[[ -4.7  -6.1  -1.7  -0.9   1.9  16.4   5.8  -7.9   2.4 -16.7   0.2  -3.8
   -1.2]
 [ 16.1  -2.8  15.5   3.1   2.9  -2.0   7.9  -6.1  -2.6  -9.5  15.4   5.0
    1.9]
 [-28.5  21.5  32.4  -5.9 -21.8 -14.8  15.5  22.7  53.8  43.6   2.1  -7.8
  -17.0]
 [-28.4  -0.3  18.1   2.2  17.2  44.2  15.7 -10.8  21.8 -69.3  13.0  -9.4
  -30.0]]
->
[[-30.0  -9.4  13.0 -69.3  21.8 -10.8  15.7  44.2  17.2   2.2  18.1  -0.3
  -28.4]
 [-17.0  -7.8   2.1  43.6  53.8  22.7  15.5 -14.8 -21.8  -5.9  32.4  21.5
  -28.5]
 [  1.9   5.0  15.4  -9.5  -2.6  -6.1   7.9  -2.0   2.9   3.1  15.5  -2.8
   16.1]
 [ -1.2  -3.8   0.2 -16.7   2.4  -7.9   5.8  16.4   1.9  -0.9  -1.7  -6.1
   -4.7]]

[[-26.7  58.5 -12.4 -21.1 -11.0]
 [-27.0  35.0   2.5 -20.8   5.6]
 [ -6.9 -25.4 -59.9 -31.9  57.2]
 [-27.2  58.8 -12.2 -20.9 -11.2]
 [-27.1  58.7 -13.5 -21.3 -10.8]]
->
[[-10.8 -21.3 -13.5  58.7 -27.1]
 [-11.2 -20.9 -12.2  58.8 -27.2]
 [ 57.2 -31.9 -59.9 -25.4  -6.9]
 [  5.6 -20.8   2.5  35.0 -27.0]
 [-11.0 -21.1 -12.4  58.5 -26.7]]

[[  2.0  46.1]
 [-23.2 -10.5]
 [-14.0 -57.7]
 [  0.0  51.3]
 [-21.3 -35.3]
 [-19.6   9.6]
 [ 22.2  65.1]
 [-14.9 -55.9]]
->
[[-55.9 -14.9]
 [ 65.1  22.2]
 [  9.6 -19.6]
 [-35.3 -21.3]
 [ 51.3   0.0]
 [-57.7 -14.0]
 [-10.5 -23.2]
 [ 46.1   2.0]]

[[ 39.1 -11.1  -7.1   6.5  23.8   2.4  20.9]
 [ 56.1  51.8 -44.4  43.6 -61.9 -11.4  32.4]]
->
[[ 32.4 -11.4 -61.9  43.6 -44.4  51.8  56.1]
 [ 20.9   2.4  23.8   6.5  -7.1 -11.1  39.1]]

[[ -4.3   2.0   8.6  -0.6]
 [ -0.3   0.4   1.0   0.3]
 [ -1.3   1.5   2.1  -0.3]
 [-26.6   4.7  52.0   0.4]
 [-10.3   2.0  21.4  -0.3]
 [ -8.1   3.1  25.7   0.5]
 [ -1.8  -0.1   6.2   1.5]
 [ -0.3   0.7  -0.3   0.3]]
->
[[  0.3  -0.3   0.7  -0.3]
 [  1.5   6.2  -0.1  -1.8]
 [  0.5  25.7   3.1  -8.1]
 [ -0.3  21.4   2.0 -10.3]
 [  0.4  52.0   4.7 -26.6]
 [ -0.3   2.1   1.5  -1.3]
 [  0.3   1.0   0.4  -0.3]
 [ -0.6   8.6   2.0  -4.3]]

[[ -4.9   9.8 -17.1  -1.4 -10.4  -0.3  -6.4  -0.7  -5.7   2.5  -0.5   1.0
   -1.6  -0.7  -2.9]
 [  5.4  15.1  67.0  -0.9 -21.8 -13.6  17.6  -0.7 -31.0  -4.6  -0.1   3.2
   17.0  -0.9  -0.5]]
->
[[ -0.5  -0.9  17.0   3.2  -0.1  -4.6 -31.0  -0.7  17.6 -13.6 -21.8  -0.9
   67.0  15.1   5.4]
 [ -2.9  -0.7  -1.6   1.0  -0.5   2.5  -5.7  -0.7  -6.4  -0.3 -10.4  -1.4
  -17.1   9.8  -4.9]]

[[ 41.8 -54.5]
 [  6.1   9.8]
 [  1.6  31.7]
 [ -7.8 -12.6]
 [ 29.0   4.8]
 [ -0.4   1.9]]
->
[[  1.9  -0.4]
 [  4.8  29.0]
 [-12.6  -7.8]
 [ 31.7   1.6]
 [  9.8   6.1]
 [-54.5  41.8]]
